In the rows, zero is written as 128.
Each row of numbers stands for one element and depends on some of the facts below. Use the named rows to name the rest.

Some facts about the elements:
posus	Φ	flonulo; posus	Φ	skitru; lidra	Φ	mogak; lidra	Φ	drikeskis; drala	Φ	graza; drala	Φ	miska
drala	Φ	pigra; drala	Φ	drikeskis; skisur	Φ	zumon; skisur	Φ	toston; skisur	Φ	zilem; skisur	Φ	gruflil
skisur	Φ	stabi; klakam	Φ	nozi; klakam	Φ	nafla; klakam	Φ	stetre; klakam	Φ	rifo; ruduk	Φ	mipo
ruduk	Φ	graba; ruduk	Φ	kufar; ruduk	Φ	totasak; tretun	Φ	nozi; tretun	Φ	suflur; tretun	Φ	kidrada
tretun	Φ	nuzir; tretun	Φ	budum; kadretur	Φ	brilen; kadretur	Φ	lokar; kadretur	Φ	plaflo; drekagril	Φ	nazek
drekagril	Φ	ploba; drekagril	Φ	lakir; drekagril	Φ	trigur; koben	Φ	klamal; koben	Φ	plazu; tebruk	Φ	tregra
tebruk	Φ	zagra; tebruk	Φ	rekes; fubin	Φ	pozum; fubin	Φ	brefol; fubin	Φ	drazar; fubin	Φ	guski
vigul	Φ	mipo; vigul	Φ	bromol; vigul	Φ	maladron; ragros	Φ	varon; ragros	Φ	kena; ragros	Φ	vubrin
ragros	Φ	plazu; druri	Φ	ploko; druri	Φ	gesar; druri	Φ	lupir; druri	Φ	lodrom; kurapluk	Φ	skirefe
kurapluk	Φ	ploko; kurapluk	Φ	bosto; klodak	Φ	tusim; klodak	Φ	vuklim; klodak	Φ	peskel; tozu	Φ	tutrer
tozu	Φ	gube; tesko	Φ	tregra; tesko	Φ	stestim; tesko	Φ	ploba; tesko	Φ	lakir; tesko	Φ	megrinek
tesko	Φ	livir; tesko	Φ	tiski; tesko	Φ	pokabrus; brodil	Φ	lupir; brodil	Φ	briska; brodil	Φ	rova
brodil	Φ	lemo; brodil	Φ	risto; seze	Φ	nozi; seze	Φ	tusim; guflalur	Φ	stestim; guflalur	Φ	guski
guflalur	Φ	neklim; guflalur	Φ	pimugrul; gunun	Φ	lakir; flustigen	Φ	tredra; flustigen	Φ	mavon; flustigen	Φ	lemo
flustigen	Φ	skebrum; nagril	Φ	pubro; nagril	Φ	gonas; drinom	Φ	pozum; drinom	Φ	toston; drinom	Φ	midrubrek
drinom	Φ	takli; drinom	Φ	pigra; siges	Φ	gafo; siges	Φ	figur; dafligam	Φ	kena; dafligam	Φ	skeni
dafligam	Φ	fleklal; dafligam	Φ	lodrom; dafligam	Φ	tetri; stipazun	Φ	mipo; stipazun	Φ	lirek; stipazun	Φ	nadozam
stipazun	Φ	skeni; stipazun	Φ	satuk; stipazun	Φ	flupo; stipazun	Φ	plaflo; gemil	Φ	skugel; gemil	Φ	nedre
gera	Φ	skegrom; gera	Φ	livir; gera	Φ	fara; gera	Φ	flupo; koskastes	Φ	nazek; koskastes	Φ	drazar
koskastes	Φ	pubro; koskastes	Φ	skitru; gisel	Φ	klamal; gisel	Φ	mogak; gisel	Φ	lodrom; gisel	Φ	troplim
gisel	Φ	pilom; gisel	Φ	pleflo; vodrur	Φ	budum; ruskal	Φ	lakol; ruskal	Φ	pilom; ruskal	Φ	rusku
klalor	Φ	gube; klalor	Φ	gesar; klalor	Φ	lakol; klalor	Φ	tiski; plidrir	Φ	skugrogal; troflikor	γ	fasko
troflikor	γ	drikeskis; stidol	γ	pigrok; drikeskis	γ	trigur; graza	γ	koskastes; tregra	γ	neklim; nadozam	γ	fimu
nadozam	γ	gruflil; kena	γ	puvam; kena	γ	kurapluk; kena	γ	miska; teplok	γ	vuklim; teplok	γ	skeni
teplok	γ	budum; teplok	γ	koskastes; midrubrek	γ	lomidum; midrubrek	γ	livir; stube	γ	midrubrek; stube	γ	lidra
pokabrus	γ	nafla; pokabrus	γ	trigur; flopur	γ	nafla; biflubok	γ	kufar; biflubok	γ	medu; biflubok	γ	budum
neklim	γ	flupo; bosto	γ	suflur; bosto	γ	pidrozo; bosto	γ	geflo; skegrom	γ	suflur; lidra	γ	mekar
sekur	γ	nagril; sekur	γ	rekes; lonok	γ	druzam; mogak	γ	nidis; mogak	γ	klakam; rifo	γ	dreflegun
lirek	γ	toston; lirek	γ	stube; bromol	γ	siges; skugrogal	γ	flure; lokar	γ	nafla; stabi	γ	plaflo
miska	γ	dreflegun; skirefe	γ	lokar; druzam	γ	poriko; puvam	γ	varon; puvam	γ	guski; puvam	γ	midrubrek
siku	γ	trigur; ploba	γ	peskel; kadretur	γ	pimugrul; buster	γ	kufar; buster	γ	guski; lezik	γ	figur
koben	γ	dreflegun; stetre	γ	gera; pubro	γ	sipo; pubro	γ	fidek; nidis	γ	nozi; plaflo	γ	flopur
plaflo	γ	flure; fiflor	γ	sekur; budum	γ	gruflil; troplim	γ	drikeskis; kufar	γ	tregra; lakol	γ	rifo
gafo	γ	bromol; flure	γ	pigrok; vigul	γ	fasko; dritris	γ	drinom; dritris	γ	pokabrus; gidrer	γ	pokabrus
ragros	γ	nidis; kotala	γ	nuzir; kotala	γ	tozu; kotala	γ	siku; fasko	γ	siges; drapobo	γ	graza
drapobo	γ	drazar; drapobo	γ	roplegras; medu	γ	kidro; medu	γ	toston; briska	γ	lokar; pigrok	γ	nafla
pigrok	γ	fleklal; todar	γ	guski; todar	γ	flupo; fimu	γ	kidro; fimu	γ	trigur; fimu	γ	sekur
skebrum	γ	druri; skebrum	γ	pigrok; skebrum	γ	kadretur; takli	γ	rifo; takli	γ	neklim; skeson	γ	tregra
tozu	γ	rifo; tutrer	γ	flustigen; tutrer	γ	dreflegun; gribom	γ	vuklim; gribom	γ	kufar; fara	γ	roplegras
tesko	γ	gesar; klapoplu	γ	nagril; guflalur	γ	guski; guflalur	γ	trigur; brefol	γ	nafla; brefol	γ	neklim
stestim	γ	nafla; stipler	γ	miska; trigur	γ	nafla; lemo	γ	buster; lemo	γ	stivugru; nedre	γ	gube
nedre	γ	mekar; tiski	γ	guski; tiski	γ	neklim; tiski	γ	klakam; varon	γ	takli; varon	γ	drikeskis
dreflegun	γ	nafla; brilen	γ	roplegras; brilen	γ	mekar; nitim	γ	kena; nitim	γ	gesar; flustigen	γ	dreflegun
flustigen	γ	trigur; pigra	γ	todar; pigra	γ	gonas; tuvastin	γ	mekar; tuvastin	γ	stabi; flonulo	γ	kolegrar
pimugrul	γ	drikeskis; poriko	γ	rifo; poriko	γ	mekar; poriko	γ	gonas; soluk	γ	lirek; vuklim	γ	flustigen
vuklim	γ	siges; nagril	γ	brefol; gruflil	γ	guski; gruflil	γ	stetre; bomi	γ	kotim; bomi	γ	revim
bomi	γ	flupo; pilom	γ	poriko; vokodril	γ	pigrok; vokodril	γ	rekes; suflur	γ	midrubrek; siges	γ	nafla
siges	γ	takli; siges	γ	miska; zumon	γ	kolegrar; fidek	γ	gruflil; mipo	γ	brefol; lomidum	γ	rifo
lomidum	γ	livir; megrinek	γ	fasko; stipazun	γ	druri; stipazun	γ	toston; stipazun	γ	lodrom; sipo	γ	flupo
gemil	γ	lupir; pleflo	γ	mipo; pleflo	γ	vodrur; maladron	γ	tredra; maladron	γ	takli; livir	γ	miska
flupo	γ	nafla; tredra	γ	varon; tredra	γ	nitim; tredra	γ	klalor; tredra	γ	koskastes; tredra	γ	drikeskis
klamal	γ	stube; figur	γ	trigur; gromir	γ	dreflegun; gromir	γ	sipo; gonas	γ	lupir; gonas	γ	rifo
gonas	γ	trigur; gonas	γ	miska; gonas	γ	drikeskis; tusim	γ	mekar; tusim	γ	miska; tusim	γ	flupo
plazu	γ	vuklim; toston	γ	trigur; guski	γ	gera; guski	γ	miska; tetri	γ	druri; tetri	γ	lupir
stobar	γ	tregra; deskik	γ	bradi; koskastes	γ	tusim; kidro	γ	todar; kidro	γ	revim; gisel	γ	drapobo
gisel	γ	dreflegun; gisel	γ	revim; lakir	γ	pimugrul; rusku	γ	graza; ruskal	γ	stetre; revim	γ	trigur
revim	γ	koskastes; klalor	γ	vigul; drazar	γ	tregra

Some rows with their names:
[123  83 110 147 115 128 116 141 157 128 146 140 121 127 131 112 176  32
 179 155 173 115 141 141 110  94 113 166 114 135 133]: lokar
[137 150 137 111 134 144 128 106 164 140 131 119 140 118 115  98 117 121
 123 125  94 110 153 113 146 165  95 124 139 121 107]: gesar
[135 121 125 117 113 127 140 120 135 133 121 137 135 132 154 134 138 149
 133 138 131 143 139 133 120 125 160 141 124 137 143]: brilen
[127 149 144 111 126 147 138 112 167 139 128 127 148 119 105  95 123 127
 129 120  89 108 161 113 149 167  85 120 140 128 116]: gube
[122 141 134 125 116 136 121 127 138 131 116 128 121 129 125 127 134 127
 121 133 129 135 121 142 125 134 146 133 128 130 131]: lemo
[146 146 136 147 125 146 134 128 112 107 154 116 127 108 132 141 133 140
 130 131  93 138 156  62 160 115  86 107 146 118 126]: gera
[116 123 125 124 119 129 127 127 134 130 116 126 126 135 134 130 128 125
 135 125 136 133 117 142 120 128 140 133 124 132 127]: dritris
[134  96 125 103 132  97 134 116 126 142 100 117 128 139 153 131 133 146
 120 148 158 152 134 130 112 124 172 159 115 117 117]: varon
[129 115 127 119 121 124 137 120 134 139 120 135 138 138 142 129 136 148
 124 130 142 137 131 137 111 128 156 140 123 136 134]: druzam
[111  86 142 107 105 100 143 126 132 140  86 112 137 146 136 126 136 163
 121 133 158 150 128 126 113 131 147 162 112 124 116]: pimugrul
[129 140 131  81 139  60 106 130  76 116 193 150 136 135  39 151 103 145
 142 151  76 164 167 124 136 120  56 126 119 100 151]: tretun
[166 166 112 187 200 126 123  99  94 150 137 110 127 106  95 137 114  90
  57 195 192 125  98 135 137 124 160  69 120  87 124]: gisel
[145 135 109 123 157 114 115 110 119 132 121 120 113 115 155 138 119 118
 109 150 159 144 104 147 116 124 162 128 124 108 115]: klamal
[143 140 111 123 153 117  98 109 113 127 125 120  98 122 155 142 109 116
 112 147 157 144 101 138 106 115 170 137 124  98 111]: plazu
[138 148 130 188 148  82 176 120 112 120 143 117 178  86 112 148 110 174
 127 104 177 127 111 112 152 116  14  58 102 137 122]: drala
[138 132 125 118 132 126 131 120 141 123 137 129 138 117 137 124 105 143
 149 104 110 103 138 116 136 140  87 116 123 123 111]: zilem
[139 132 128 114 136 133 128 115 142 123 141 129 135 120 139 124 105 142
 146 106 101 105 139 111 130 140  94 124 127 119 110]: kolegrar
[117 132 129 128 112 129 131 127 133 130 115 131 131 132 132 129 133 141
 126 126 145 139 117 142 113 126 139 134 120 132 131]: stabi
[117 134 142 135  88 139 111 128 140 120 117 124 116 135 143 132 143 131
 142 149 144 145 123 114 112 111 145 144 127 122 132]: plaflo

Which element is each row?
No name comes twice in this set of rows, the named rows included.
[126 152  90 191 122 217 167 149 115 125 118 157 145 140  98 170  88 115
  94 170 139  61 130 164 113 116 164  72  98 121 166] | miska
[115 135 123 122 126 132 126 133 129 122 111 128 123 131 138 135 129 125
 130 127 125 141 113 148 133 130 154 118 129 141 135] | kidro
[102 176 171 138 113 159 137 117 157 163 110 109 145 119  41  77 185 106
  56 169 132 176 155 112 152 174 117 132 157 139 127] | klalor
[128 130 124 131 108 131 146 130 133 128 109 138 139 125 140 138 131 153
 121 135 144 136 127 148 115 127 145 132 116 141 141] | midrubrek
[110 134 122 107 109 126 122 126 127 126 120 139 123 132 125 141 126 138
 125 141 132 157 127 151 111 125 145 145 119 128 137] | suflur
[144 109 117 123 132 133 155 114 125 150 127 151 152 149 137 132 133 162
 120 143 140 113 150 137 109 131 183 135 118 137 153] | lomidum
[106 136 139 139  78 152 115 134 145 117 108 128 118 134 133 141 133 131
 132 154 148 140 123 121 103 113 142 151 116 110 124] | bromol
[153  61 129 113 135 105 163 146 107 143  90 122 144 157 134 126 128 150
 108 150 124 100 144 145 144 130 194 129 112 140 145] | gonas
[155 119 118  99 141 119 149 111 142 132 140 136 149 117 153 123 116 156
 146 113 102 110 161 119 133 139 111 130 128 130 125] | mekar
[ 73 124  91 138 174 189 173 145  85 137 142 113 113 128 118 135 171 127
  67  77 140 193 145  56 119 118 102 150 183 138 124] | tesko
[126 136 156 153  75 142 107 123 143 113 128 128 118 142 160 141 157 140
 165 153 135 144 130  88 132  98 165 128 129 130 146] | mipo
[112 105 139 146 143 113 148 178  84 116  98  96 118 127 104 136 148 113
 100 118 119 151 105 128 186 117 127  89 139 164 136] | guflalur
[145 140 154 183 120  89 166 140 117 116 144 121 169  94 104 130 117 178
 128  96 150 109 119 108 149 127  22  82 110 145 124] | drinom
[181 151  92 192 201 144 107 116  67 139 156 123 105 126 107 155  93  88
  61 194 177  95  98 127 112 104 189  86 118  66 129] | koben
[135 132 125 133 147 134 142 126 112 125 156 121 138 111 114 126 125 140
 117 106 112 133 151  76 144 130  72 121 146 120 117] | tebruk

The same elements again, as new rows of numbers:
Known rows:
[135  99 143 112 141 158 134 121 154 122 146 158 144 145  87 132 112 159
 115  33 104 154 140 104 119 139 111  92 205  90 132 118 152 184 114 159
 113 171 187 174  55]: klakam
[100 126 148 140  99 146 123 111 109 139 157 155 141 136  45 140  77 175
 111  77 131 169 132  92 121 154 108 106 197 126 106 135 194 163 150 137
 119 167  96 173  93]: rifo
[ 94  68 119 135 131 141 106 139 116 120 190 163 144 131 102 174  89 181
 103 135 120  80 162  93 116 149  93  84 198 128 141 101 143 149 144 178
  90 151 117 200  90]: vigul
[102 110 132 129 126 139 114 136 117 124 189 172 121 143  89 165  88 175
  90 105 103 128 138  90 118 156  96  86 176 103 126 112 140 165 136 145
 116 146 114 188 116]: bromol
[124  67 111 137 155 132 137 128 133 137 162 169 161 166 109 152 121  98
  89  66  64  95 125 101 123 135 113 129 167  77 163  87 119 154 115 128
 115 150 126 174  84]: ragros
[111 175 135 125 130 145 113 122 115 110 139 178 120 133  69 160  94 124
  88  87  74 151 110  72 122 170 105  86 147  97 104  95 144 150 135 149
 119 147 117 183 132]: flopur
[108  93 166 137 129 144 171 158 132 115 195 185 151 174 102 168  87 153
  65 154  80 121  92 112 125 138  86  80 146  88 170 122 108 153 136 113
 118 131 122 172 161]: teplok
[107 125 146 112 138 147 126 135 128 119 151 167 110 149  83 143  67 156
  90  78 112 176 121  93 132 159 109  89 186 105 110 125 148 192 124 125
 125 163 157 189  71]: neklim
[114 154 136 112 148 145 124 124 133 111 161 175 109 151  86 158  82 137
  84  81  90 163 108  79 126 158 107  81 155  87 110  87 129 177 126 132
 133 140 137 186  98]: brefol
[111 119 146 131 127 157 134 142 136 105 160 165 156 147  73 154  62 144
  70 115 108 147 110  87 124 134  95  77 180  95 128 100 154 141 138 148
  99 154 119 198 100]: flustigen
[118 116 149 148 120 142 138 133  99 144 135 193 172 165  44 159 111 136
  90 118  62 118  87 107 119 169 113 117 132 115 159 115 146 161 161 134
 102 140  97 167 154]: nedre
[113 122 165 120 122 146 181 143 150 119 171 166 138 157  93 135 103 143
  77  90  84 161 114 101 130 130 103 102 176  88 128 116 130 183 135 116
 135 144 155 174  89]: fidek
[112 118 141 121 127 142 141 135 130 164 141 155 123 143  87 138 144 113
 107  62  81 123 166 110 118 166 110 103 184  84 103 142 152 188 144 168
 106 138 136 180  90]: kolegrar
[117 108 129 128 128 137 146 136 125 152 166 173 152 154  91 163 143 116
  96  87  62 101 130 113 121 164 103 103 148  81 134 105 117 179 140 147
 112 121 124 167 138]: zumon
[114 101 132 128 135 151 134 134 133 148 144 163 163 148  85 149 128 108
 102  85  82 103 134 103 118 149 106 102 180  92 131  98 144 164 142 163
  89 140 141 181  97]: plidrir
[ 84 138 143 151 108 127 117 146 147 162 206 167 171 140  94 162 130 134
  72 107  98  85 139  89 123 145  74  69 142  98 107 113 133 139 131 155
  95 147  98 174 163]: lakir
[102 184 150 111 131 151 138 131 146 114 129 152 115 122  79 140 117 103
  90  71  86 157 144  74 125 147 104  90 172  76  78 108 157 161 135 165
 123 145 136 188 100]: rekes
[113 113 145 145 111 139 139 122 106 148 162 180 169 157  56 161 117 133
  95 104  81 117 108  99 121 159 106 113 148 106 138 110 146 162 156 136
 109 134  86 164 145]: lonok
[108 135 154 151 106 139 185 135 125 136 169 167 177 154  65 141 141 117
  84 111  70 123 109  96 123 130  99 118 157  86 131 110 147 159 164 132
 125 119  95 157 147]: soluk

Name these rows:
No name comes twice in this set of rows, the named rows included.
[114 106 182 131 122 145 203 162 157 106 173 180 161 174 105 148 108 130
  62 140  65 127  95 112 126 120  88  84 151  71 158 119 109 162 143  98
 124 123 146 169 150] | biflubok
[105 115 184 113 126 152 170 165 146 116 144 162 123 163  96 133  95 144
  87 114 100 150 131 111 127 143 101  92 193  93 135 149 140 182 134 119
 118 151 179 186  82] | kufar
[128 118 134 112 147 161 111 120 145 124 130 160 142 139  80 150 116 126
 119  52  92 132 135  92 117 150 111  80 188  88 126  99 141 172 124 180
 103 156 167 182  72] | vodrur
[ 95  96 135 142 109 144 136 139 103 148 116 161 201 155  27 157 120 108
 107  88  86 127  70 116 139 143 126 102 198 120 124 109 163 154 161 129
  92 147  91 166  85] | lidra
[ 99 131 157 145 110 151 173 151 143  86 150 163 196 130  93 149 150 108
  84 169  56  70 123  79 119 109  93  96 162 102 150  75 137 119 169 163
 110 114  93 185 138] | stipazun
[123 111 160 136 111 152 131 127 112 110 166 191 157 160  52 164  77 171
  90 107  98 153  85 104 119 146 103  88 153 115 157 128 152 151 143 127
 110 151 119 167 140] | tusim
[101 139 166 118 124 154 142 142 126 119 142 172 121 149  75 141  91 127
  94  95  97 162 122  93 123 155 105  89 180  93 115 137 157 167 139 134
 117 153 146 183 101] | kotim
[103 101 122 135 120 132 114 130 122 148 213 172 143 153  96 177  93 167
  85 112 107 103 141 103 121 156  84  82 160 100 123 113 120 153 131 157
 105 131  97 181 149] | megrinek
[110 109 138 139 115 142 139 122 115 133 207 177 157 153  72 159  79 186
  82 102 100 150 103  94 127 140  99 109 162 113 138 102 148 169 138 118
 127 140  97 170 122] | stipler
[ 90 176 177 136 102 143 140 138 143 104 150 141 128 129  64 128  73 145
  87  90 132 176 151  76 122 124  95  79 204  99  68 142 189 137 142 138
 116 168 112 192  90] | trigur
[101 167 149 125 127 142 128 129 134 107 165 169 135 137  78 151  91 138
  77  97  93 149 116  72 124 146  99  82 160  95  99  97 140 150 136 141
 122 147 106 184 124] | pokabrus

Now the same elements, written a new way:
Known rows:
[120 143 124 137 150 140 127 145 131 128 126 118 128 145 161 135 123 135
 133 145 111 123 153 133 118 132 123 117 133 117 112 126]: stetre
[126 132 127 138 131 137 120 129 132 147 125 124 126 129 146 126 122 127
 136 140 132 139 137 135 120 122 125 127 125 119 109 129]: stube
[131 135 114 133 119 118 117 111 122 121 121 113 128 115 150 115 125 137
 122 134 123 131 148 121 120 125 125 122 135 125 132 117]: skeson
[129 133 113 133 120 120 118 110 126 125 121 115 131 116 149 116 124 135
 120 136 127 135 149 124 118 124 126 122 135 127 133 118]: troflikor
[145 132 131 143 123 111 136 146 126 148 137 132 145 116 172 125 126 119
 152 156 120 136 124 144 138 110 129 133 125 118 102 126]: livir
[120 135 139 139 135 153 140 126 111 157 108 116 127 131 159 152 123 124
 141 111 132 161 160 168 138 134  95 126 106 114  72 128]: suflur
[135 136 116 126 120 115 127 120 121 130 120 110 131 103 167 118 126 135
 131 143 119 131 137 127 120 128 124 125 139 121 133 111]: tutrer
[137 132 136 122 134 133 135 135 127 155 112 118 128 131 144 126 120 134
 138 150 125 135 141 113 110 123 143 137 128 110 113 131]: miska
[124 133 122 136 131 132 116 134 135 143 129 122 127 133 149 123 123 128
 133 147 130 134 138 130 114 121 131 126 129 122 117 128]: druzam
[126 134 126 140 132 137 119 134 136 136 130 121 122 134 147 123 121 132
 134 146 122 128 134 125 116 119 130 124 128 116 116 132]: kidro
[ 61 166 132 101  57 115  87  13  80 141 122 225 166 106 161 151 156 173
 217 170  94 166 179  78 101  89 121 158 170 117 106 154]: zumon
[115 143 137 144 158 156 134 160 140 135 134 128 121 158 157 142 119 135
 139 153 106 116 134 132 114 126 126 116 129 107  96 138]: nafla
[127 133 124 138 134 137 117 134 135 140 131 122 126 134 147 123 122 130
 134 148 125 129 135 125 114 121 132 126 131 120 118 130]: drapobo
[115 141 114 148 131 156 114 152 140 117 130 120 129 141 140 135 123 137
 122 133 121 117 155 131 114 136 108 125 135 117 101 128]: seze
[139 125 119 138  97 154 116 138 133 138 118 130 134 132 108 123 123 127
 122 146 138 130 141 109 105 124 126 150 133 106 111 140]: skisur
[134 133 133 146 128 121 133 134 129 147 135 121 130 128 160 122 132 123
 140 162 122 131 134 120 125 113 137 128 127 116 115 121]: pimugrul
[139 135 129 134 138 107 121 130 134 134 133 143 142 127 154 117 102 140
 135 139 115 129 123 143 132 110 140 124 128 124 108 147]: satuk
[133 127 135 149 113 170 121 160 149 155 131 134 126 149 102 129 120 128
 133 163 135 124 125  98  98 115 141 153 130  98  97 149]: drinom
[128 134 130 134 136 133 124 128 128 140 127 123 121 137 154 124 120 130
 139 144 119 134 134 128 119 118 132 117 125 116 118 130]: skugel

Name these rows:
No name comes twice in this set of rows, the named rows included.
[129 134 107 141 101 146 109 165 149 137 139 117 127 102 141 122 126 129
 141 152 138 124 112 125 108 132 116 147 137 117 106 119] | klalor
[133 130 116 147 117 128 102 136 146 129 138 144 141 130 127 116 107 135
 123 138 132 124 130 138 120 117 131 134 133 127 109 148] | vigul
[123 142 140 121 158 115 120 137 141 158 131 114 116 121 163 122 106 148
 145 137 122 137 124 129 118 120 144 124 123 127 102 132] | kena
[125 131 106 140 112 130 108 114 130 121 126 115 130 117 136 114 124 135
 115 134 134 131 150 122 114 127 121 129 137 129 129 120] | gemil
[125 136 128 145 128 141 128 122 133 129 130 123 117 130 143 123 117 140
 128 144 114 123 123 120 118 115 126 120 130 110 114 130] | sekur
[133 139 119 117 124 108 131 128 124 137 117 105 127  93 175 120 126 139
 140 143 121 136 132 127 119 132 125 131 139 124 129 103] | lakol
[122 140 125 136 145 137 126 138 131 131 127 120 128 142 160 132 123 133
 132 145 115 126 149 132 118 126 127 116 133 117 116 126] | vuklim
[139 132 123 145 121  92 137 119 119 132 135 114 139 103 182 115 139 125
 135 156 118 132 142 124 136 113 130 123 133 127 131 103] | lakir
[141 127 139 126 130 132 136 127 121 154 113 123 131 138 140 124 125 129
 135 154 123 134 146 107 112 117 145 135 128 107 119 131] | takli
[126 138 136 131 146 143 127 179 145 167 137 128 123 137 169 135 122 119
 165 173 122 126 104 137 109 119 141 133 129 109 104 130] | gube
[127 142 123 110 136 106 128 127 127 147 113  95 121  92 170 119 120 150
 138 136 125 137 138 122 118 135 134 133 137 129 124 107] | pilom
[130 136 120 145 111 129 134  94 121 108 123 113 120 110 145 116 118 153
 115 129 109 123 132 113 125 116 116 117 136 113 130 120] | klapoplu
[132 136 140 154 132 143 139 158 139 144 145 135 124 138 159 131 121 127
 150 168 107 117 102 127 121 107 132 124 128 100 100 135] | rekes
[132 136 137 118 140 125 135 137 128 156 113 115 123 126 150 127 119 142
 137 149 121 136 138 112 110 123 148 138 131 112 116 128] | drikeskis
[110 144 135 144 164 159 127 172 143 145 135 129 126 166 159 145 121 128
 143 158 111 117 142 137 112 130 130 120 129 110  95 138] | nuzir

